Here is a tiny trained network, its code and every weight. The questions are about switching its units off for an input and a class, where a switched-off unit gives its printed mean instead of its output.

import numpy as np


def w(rows, s, z=0):
    codes = np.array(rows[::2]) - 128.0
    scale = np.full(codes.shape[1], s)
    scale[-1] = z or s
    return codes * scale


def f(y):
    return np.maximum(y, 0)


def log_softmax(a):
    a = a - a.max(-1, keepdims=True)
    return a - np.log(np.exp(a).sum(-1, keepdims=True))


def net(x, mask):
    res = np.array(x, float).reshape(1, 6) / 4 @ E
    y = f(res @ A[0][:, :-1].T + A[0][:, -1])
    res = res + np.where(mask, y, B[0][:, -1]) @ B[0][:, :-1]
    return log_softmax(res[-1] @ U[:, :-1].T + U[:, -1])


A, B = {}, {}
E = w([
[123,180,177,19,58,126],'x0',
[215,153,225,154,175,34],'x1',
[157,2,196,119,109,184],'x2',
[120,125,137,127,133,125],'x3',
[124,59,73,110,72,39],'x4',
[139,128,124,129,125,130],'x5',
],0.0071)
A[0] = w([
[102,80,96,137,66,57,41],'neuron 0',
[115,212,73,131,154,75,3],'neuron 1',
[104,224,92,133,155,65,29],'neuron 2',
[93,187,163,25,34,170,124],'neuron 3',
[144,143,184,130,207,240,104],'neuron 4',
[121,96,93,216,203,155,50],'neuron 5',
[97,209,167,159,203,211,88],'neuron 6',
[142,176,168,136,160,199,234],'neuron 7',
[126,155,172,33,60,133,70],'neuron 8',
[142,28,181,113,113,192,56],'neuron 9',
[88,122,74,106,118,182,20],'neuron 10',
[118,183,149,36,65,129,46],'neuron 11',
[103,114,47,142,102,197,44],'neuron 12',
[134,46,186,131,101,177,36],'neuron 13',
[129,76,36,255,192,160,48],'neuron 14',
[135,70,102,153,107,36,134],'neuron 15',
[137,156,153,78,76,137,35],'neuron 16',
[136,74,66,111,94,53,32],'neuron 17',
[123,176,170,161,173,226,39],'neuron 18',
[217,146,214,182,190,25,1],'neuron 19',
[36,113,65,112,94,201,32],'neuron 20',
[203,18,212,104,137,154,101],'neuron 21',
[241,159,218,129,165,34,86],'neuron 22',
[150,42,191,120,102,177,50],'neuron 23',
[104,125,37,75,128,186,33],'neuron 24',
],0.0075,0.007)
B[0] = w([
[148,124,195,110,39,82,152],'neuron 0',
[86,232,95,213,117,127,148],'neuron 1',
[62,224,55,232,108,129,162],'neuron 2',
[183,93,163,185,199,119,225],'neuron 3',
[138,108,130,96,54,65,196],'neuron 4',
[181,115,205,188,173,124,171],'neuron 5',
[130,105,157,99,35,49,190],'neuron 6',
[139,64,51,77,111,65,254],'neuron 7',
[183,113,196,193,196,113,180],'neuron 8',
[67,206,86,197,136,101,188],'neuron 9',
[94,142,187,90,103,202,145],'neuron 10',
[173,122,194,213,188,101,170],'neuron 11',
[118,145,180,105,135,200,163],'neuron 12',
[72,243,106,196,136,128,167],'neuron 13',
[198,116,248,154,196,125,201],'neuron 14',
[152,109,137,81,84,108,194],'neuron 15',
[165,143,197,182,168,168,141],'neuron 16',
[146,137,235,126,32,67,154],'neuron 17',
[134,129,196,89,37,57,159],'neuron 18',
[67,119,205,55,93,255,188],'neuron 19',
[87,134,180,70,107,209,176],'neuron 20',
[87,212,32,193,129,101,222],'neuron 21',
[66,119,133,65,149,253,222],'neuron 22',
[72,209,94,193,140,113,178],'neuron 23',
[111,152,150,109,100,184,157],'neuron 24',
],0.0073,0.007)
U = w([
[71,125,159,82,119,250,73],'0',
[70,215,80,200,127,103,66],'1',
[145,97,102,110,140,125,249],'2',
[206,100,196,181,222,118,62],'3',
[140,94,148,91,26,47,52],'4',
[127,91,81,110,165,116,231],'5',
],0.011,0.013)

Each question gives the input, the list of numbers given to net, and the class t.
The units are the neurons (one row each of A and B). Each row of codes is followed by its name. A weight is (code - 128) times the scale printed after its matrix; where a second scale follows, it is the last column's (A, B and U).
mask holds one flag per neuron, in row order. A switched-off neuron (its flag False) gives its mean, the last column of its row in B, instead of its output. The means were averaged over made-up inputs and are rounded, as every weight is.
A unit's drop is (log p(t) with every unit on - log p(t) with that unit switched off) / (log p(t) with every unit on - log p(t) with every unit switched off).
The circuit of an input: a set's keep is (log p(t) with only the set's units on - log p(t) with every unit switched off) / (log p(t) with every unit on - log p(t) with every unit switched off). Starting from the 12 units with the biggest drops (on a tie, the unit counted first), units are removed one at a time, each time the one whose removal leaves the highest keep (on an exact tie, the one counted first), for as long as the keep stays at least 0.8.
units of the circuit, in order: the units of the circuit, biggest drop first
top k neurons: the k neurons with the biggest drops, biggest first
input [8,-5,-6,-2,5,-5], class 3: units of the circuit, in order : (neuron 3; neuron 11; neuron 8)
input [6,6,-5,-1,-1,1], class 0: units of the circuit, in order : (neuron 22)
input [-5,-3,-7,-5,-8,1], class 4: units of the circuit, in order : (neuron 6; neuron 18; neuron 4)
input [0,7,4,7,-8,1], class 4: units of the circuit, in order : (neuron 4; neuron 6)
input [0,-8,-6,-4,8,-1], class 0: units of the circuit, in order : (neuron 20; neuron 12)
input [-6,4,7,2,-8,3], class 4: units of the circuit, in order : (neuron 4; neuron 18)
input [3,-6,-2,1,3,1], class 0: units of the circuit, in order : (neuron 20; neuron 7)
input [3,-6,-6,3,-8,0], class 4: top 2 neurons : (neuron 6; neuron 18)
input [-3,7,0,-7,3,6], class 0: units of the circuit, in order : (neuron 19; neuron 22)
input [-6,7,-7,-6,7,1], class 0: units of the circuit, in order : (neuron 19; neuron 22)
input [5,-4,2,3,-4,0], class 3: units of the circuit, in order : (neuron 3; neuron 8)
input [5,8,8,-5,-6,-3], class 0: top 2 neurons : (neuron 22; neuron 19)
input [1,-5,0,-8,8,1], class 4: units of the circuit, in order : (neuron 17; neuron 0)
input [3,8,-4,-6,3,6], class 0: units of the circuit, in order : (neuron 22; neuron 19)
input [8,6,-6,-5,-6,-4], class 3: units of the circuit, in order : (neuron 3)
input [8,2,5,-2,-8,-3], class 3: top 4 neurons : (neuron 3; neuron 8; neuron 11; neuron 16)
input [8,6,-2,0,7,0], class 3: top 2 neurons : (neuron 8; neuron 11)
input [-3,8,7,-7,-8,2], class 0: top 2 neurons : (neuron 19; neuron 22)
input [8,7,-1,-6,7,7], class 3: top 3 neurons : (neuron 8; neuron 11; neuron 3)
input [6,7,6,1,6,-6], class 0: top 3 neurons : (neuron 22; neuron 19; neuron 7)
input [-1,4,5,2,-8,-7], class 4: top neuron : (neuron 4)
input [-7,-6,-5,-5,-4,-1], class 3: top 4 neurons : (neuron 14; neuron 5; neuron 22; neuron 19)
input [4,8,4,8,-6,0], class 0: top 2 neurons : (neuron 22; neuron 19)
input [-8,-2,-1,-2,-1,4], class 3: top 2 neurons : (neuron 14; neuron 5)
input [-5,-2,-4,3,5,-3], class 3: top 2 neurons : (neuron 14; neuron 7)
